Below are the code and all the weights of a small trained network. Each question names an input and a target symbol and asks about switching units off, where a switched-off unit gives its printed mean instead of its output.

import numpy as np


def w(rows, s, z=0):
    codes = np.array(rows[::2]) - 128.0
    scale = np.full(codes.shape[1], s)
    scale[-1] = z or s
    return codes * scale


def norm(h):
    return h / np.sqrt((h * h).mean(-1, keepdims=True) + 1e-5)


def f(y):
    return y / 2 * (1 + np.tanh(0.7978845608 * (y + 0.044715 * y**3)))


def softmax(a):
    e = np.exp(a - a.max(-1, keepdims=True))
    return e / e.sum(-1, keepdims=True)


def log_softmax(a):
    a = a - a.max(-1, keepdims=True)
    return a - np.log(np.exp(a).sum(-1, keepdims=True))


def net(x, mask):
    ids = ['βδεζθλμξπστφψ'.index(c) for c in x.split()]
    T = len(ids)
    res = E[ids] + P[:T]
    u = 0
    for l in range(2):
        r = norm(res)
        for j in range(2):
            rows = slice(3 * j, 3 * j + 3)
            q, k, v = (r @ M[l][rows].T for M in (Q, K, V))
            z = softmax(np.where(np.tri(T) > 0, q @ k.T / 3**0.5, -1e9)) @ v
            o = O[l][rows]
            res = res + np.where(mask[u + j], z, o[:, -1]) @ o[:, :-1]
        u += 2
        y = f(norm(res) @ A[l][:, :-1].T + A[l][:, -1])
        res = res + np.where(mask[u : u + 4], y, B[l][:, -1]) @ B[l][:, :-1]
        u += 4
    return log_softmax(norm(res)[-1] @ U[:, :-1].T + U[:, -1])


Q, K, V, O, A, B = {}, {}, {}, {}, {}, {}
E = w([
[223,86,190,103,144,86,137,128,148,103],'β',
[197,138,105,134,175,179,111,138,135,98],'δ',
[148,82,195,123,173,39,122,155,167,122],'ε',
[157,117,205,117,168,44,185,100,121,171],'ζ',
[179,93,221,148,188,93,109,125,94,148],'θ',
[2,218,116,7,138,185,57,191,163,177],'λ',
[239,162,135,108,140,107,146,150,143,144],'μ',
[37,3,45,20,65,169,111,144,25,96],'ξ',
[212,140,165,89,161,137,140,95,152,180],'π',
[204,140,204,152,134,143,98,190,146,163],'σ',
[152,121,123,145,156,72,151,184,175,54],'τ',
[162,142,140,144,181,37,140,164,107,209],'φ',
[201,177,190,167,172,156,98,145,53,213],'ψ',
],0.0089)
P = w([
[96,11,96,152,135,165,160,127,171,186],'0',
[120,155,86,110,136,136,114,118,147,146],'1',
[187,114,111,121,222,85,79,196,92,75],'2',
[79,49,118,135,124,171,186,133,151,172],'3',
[110,161,111,123,111,136,114,110,141,134],'4',
[171,141,125,119,204,82,106,199,74,73],'5',
[77,68,126,120,126,177,201,134,147,157],'6',
[106,168,118,132,96,127,109,95,144,124],'7',
[172,148,140,103,192,85,122,203,82,66],'8',
[77,84,134,107,133,178,216,145,147,141],'9',
[98,168,116,150,75,114,95,77,141,121],'10',
[161,139,150,96,190,93,119,199,100,76],'11',
[72,93,150,98,135,188,229,164,133,142],'12',
],0.012)
Q[0] = w([
[171,174,77,128,237,72,84,78,118,109],'0.h0',
[161,130,162,124,246,130,179,165,112,87],'0.h0',
[155,142,160,113,52,71,128,156,197,168],'0.h0',
[117,78,183,102,154,181,224,193,134,164],'0.h1',
[176,153,136,112,160,55,35,159,61,94],'0.h1',
[74,111,150,164,103,156,147,70,164,195],'0.h1',
],0.012)
K[0] = w([
[170,173,122,233,99,92,83,38,176,128],'0.h0',
[83,166,107,126,11,92,70,82,86,110],'0.h0',
[122,166,172,100,131,140,223,131,160,118],'0.h0',
[52,130,148,19,105,154,119,171,73,137],'0.h1',
[127,156,123,217,63,84,59,60,145,145],'0.h1',
[145,80,168,125,202,156,169,211,115,146],'0.h1',
],0.011)
V[0] = w([
[163,146,178,96,88,141,187,87,118,106],'0.h0',
[103,98,119,165,198,100,135,76,193,119],'0.h0',
[163,147,164,254,151,163,126,152,170,119],'0.h0',
[171,94,14,186,146,132,199,68,32,105],'0.h1',
[164,25,122,109,98,189,85,163,143,69],'0.h1',
[214,174,63,126,63,151,159,168,160,157],'0.h1',
],0.0065)
O[0] = w([
[155,105,98,106,98,97,126,99,92,146,120],'0.h0',
[61,146,144,127,113,139,141,88,108,76,146],'0.h0',
[97,96,107,184,93,209,68,155,68,76,122],'0.h0',
[118,232,124,121,77,127,236,165,18,110,2],'0.h1',
[167,97,254,62,109,139,116,143,100,105,163],'0.h1',
[127,118,142,135,28,128,143,178,154,173,152],'0.h1',
],0.0079,0.0051)
A[0] = w([
[135,89,168,59,202,99,113,198,66,32,2],'0.n0',
[158,130,103,108,158,3,51,221,119,89,186],'0.n1',
[68,151,91,80,130,144,127,112,254,94,88],'0.n2',
[221,204,177,175,90,174,118,90,187,179,80],'0.n3',
],0.007,0.0027)
B[0] = w([
[145,231,65,174,168,91,35,125,2,203,204],'0.n0',
[118,138,147,130,19,157,189,162,174,158,253],'0.n1',
[128,142,237,218,109,130,109,170,73,236,162],'0.n2',
[222,146,22,148,131,48,102,125,124,71,167],'0.n3',
],0.0068,0.0059)
Q[1] = w([
[96,91,207,125,175,56,94,99,112,159],'1.h0',
[83,88,122,190,89,173,143,100,30,111],'1.h0',
[134,46,123,97,226,161,237,197,110,151],'1.h0',
[93,125,114,156,193,110,161,183,76,80],'1.h1',
[53,90,96,135,77,230,117,86,122,109],'1.h1',
[59,81,254,103,143,176,222,58,78,98],'1.h1',
],0.0099)
K[1] = w([
[100,131,162,54,201,85,72,134,151,86],'1.h0',
[159,81,113,137,192,159,151,165,70,116],'1.h0',
[68,135,106,31,144,170,126,191,133,208],'1.h0',
[62,180,150,131,161,100,149,160,80,143],'1.h1',
[176,161,157,151,175,163,163,173,144,136],'1.h1',
[136,65,122,22,213,167,151,245,92,187],'1.h1',
],0.011)
V[1] = w([
[187,57,138,181,192,109,165,174,104,96],'1.h0',
[158,98,103,145,148,3,163,61,139,104],'1.h0',
[67,109,88,66,144,66,136,162,129,224],'1.h0',
[229,185,116,133,206,186,145,64,161,58],'1.h1',
[93,157,99,199,121,144,66,185,124,156],'1.h1',
[73,75,23,34,118,216,67,114,96,166],'1.h1',
],0.0065)
O[1] = w([
[143,173,2,71,81,201,115,93,133,178,203],'1.h0',
[218,99,116,93,156,184,157,118,143,109,48],'1.h0',
[153,183,152,186,117,158,103,135,143,45,178],'1.h0',
[81,104,172,208,119,148,108,129,60,220,1],'1.h1',
[138,87,116,131,123,135,135,123,83,54,211],'1.h1',
[226,170,175,159,190,124,183,173,122,70,181],'1.h1',
],0.0083,0.0026)
A[1] = w([
[89,193,152,100,179,55,1,17,250,121,144],'1.n0',
[50,109,45,203,89,128,73,183,159,196,30],'1.n1',
[154,206,68,194,116,54,60,173,187,182,1],'1.n2',
[102,106,234,200,98,63,150,91,246,182,120],'1.n3',
],0.0061,0.0042)
B[1] = w([
[112,31,68,133,91,19,212,237,49,164,254],'1.n0',
[223,18,185,99,143,169,217,22,125,46,233],'1.n1',
[39,203,131,63,226,176,132,49,125,184,188],'1.n2',
[117,165,159,177,79,105,87,1,57,37,232],'1.n3',
],0.008,0.0043)
U = w([
[171,132,155,60,141,123,99,105,111,218,37],'β',
[105,162,150,158,70,154,130,206,81,155,153],'δ',
[104,75,73,117,185,98,162,204,122,144,82],'ε',
[76,117,100,104,182,133,188,68,178,140,143],'ζ',
[141,146,112,162,207,160,82,95,79,117,138],'θ',
[77,123,187,168,148,75,114,125,120,100,173],'λ',
[151,124,107,110,6,111,187,157,156,143,43],'μ',
[190,144,155,82,154,104,178,142,113,83,153],'ξ',
[129,169,174,155,75,174,143,61,133,127,138],'π',
[150,59,133,118,133,175,85,130,168,98,163],'σ',
[104,153,82,63,105,127,80,114,91,42,137],'τ',
[113,184,45,178,100,142,135,141,196,112,236],'φ',
[173,93,113,158,102,195,214,136,64,119,1],'ψ',
],0.011,0.0048)

Each question gives the input, a string of symbols that net reads in full, and the target symbol t.
The units are the heads (3 rows each of Q, K, V and O) and the neurons (one row each of A and B). Each row of codes is followed by its name. A weight is (code - 128) times the scale printed after its matrix; where a second scale follows, it is the last column's (O, A, B and U).
mask holds one flag per unit, layer by layer, with each layer's heads first. A switched-off unit (its flag False) gives its mean, the last column of its rows in O or B, instead of its output. The means were averaged over made-up inputs and are rounded, as every weight is.
A unit's drop is (log p(t) with every unit on - log p(t) with that unit switched off) / (log p(t) with every unit on - log p(t) with every unit switched off).
The circuit of an input: a set's keep is (log p(t) with only the set's units on - log p(t) with every unit switched off) / (log p(t) with every unit on - log p(t) with every unit switched off). Starting from all 12 units, units are removed one at a time, each time the one whose removal leaves the highest keep (on an exact tie, the one counted first), for as long as the keep stays at least 0.8.
circuit, biggest first: the units of the circuit, biggest drop first
unit that matters most: the unit with the biggest drop
k most important neurons: the k neurons with the biggest drops, biggest first
which heads matter: for each layer, one digit per head in row order, 1 if its drop is at least 0.15 and else 0, layers parted by /
input σ β ε ψ ε π φ ε ξ, target ε: unit that matters most -> 0.h1
input σ σ ζ μ σ ξ ε, target ξ: circuit, biggest first -> [0.h0; 0.h1]
input β σ β ξ ζ ε, target ζ: which heads matter -> 01 / 00
input ε ε μ λ ε τ σ τ σ β σ τ, target σ: circuit, biggest first -> [0.h1; 0.h0]
input ε σ σ τ σ ζ ζ ξ β β, target ξ: circuit, biggest first -> [0.h0; 1.h1]
input δ δ ε σ ε σ σ τ ε, target τ: 2 most important neurons -> [0.n2; 0.n0]
input β β ξ σ, target ξ: circuit, biggest first -> [0.h1; 1.h1]
input ε ψ τ σ ε β ξ, target ξ: circuit, biggest first -> [0.h0; 1.h1; 0.h1]
input ε β ε β μ μ σ, target σ: 3 most important neurons -> [0.n1; 1.n0; 0.n0]
input ε ξ τ σ π θ ζ σ ζ ψ ζ δ π, target ξ: circuit, biggest first -> [0.h0; 1.h1]
input ζ ζ θ, target ζ: 2 most important neurons -> [0.n1; 1.n2]
input σ σ σ ε σ ε σ φ ε θ ξ θ σ, target ξ: circuit, biggest first -> [0.h0; 1.h1]
input β τ ξ β ζ σ π σ ε ε ε σ, target ε: circuit, biggest first -> [0.h1; 1.n0]
input ε δ δ δ φ ψ, target φ: circuit, biggest first -> [0.h1]
input ψ ε μ σ β β, target β: 2 most important neurons -> [0.n0; 0.n1]
input φ ψ π σ, target σ: 2 most important neurons -> [0.n1; 1.n0]
input δ ζ δ σ ε ξ σ δ δ ξ δ σ δ, target ξ: circuit, biggest first -> [0.h0; 0.h1]
input τ δ σ ξ λ β β ζ, target ξ: which heads matter -> 00 / 00
input ξ β ε μ ξ σ β ψ ψ δ θ, target ε: 2 most important neurons -> [1.n0; 0.n1]
input ψ θ σ ε ξ σ θ θ λ θ σ β λ, target λ: circuit, biggest first -> [1.h0]
input π μ ξ ξ β φ λ ζ, target ξ: which heads matter -> 11 / 10
input σ λ σ μ β ζ, target β: 2 most important neurons -> [0.n0; 0.n2]
input σ ε θ ψ δ φ β σ ψ σ β ε, target β: which heads matter -> 00 / 00
input σ μ β π δ φ σ σ ξ, target σ: which heads matter -> 01 / 00
input β ξ σ ε δ ζ, target δ: which heads matter -> 01 / 00
input λ ξ λ β ε σ π, target λ: which heads matter -> 01 / 10
input δ θ σ ε, target ε: which heads matter -> 01 / 10
input ξ σ σ β τ ζ, target τ: which heads matter -> 10 / 01
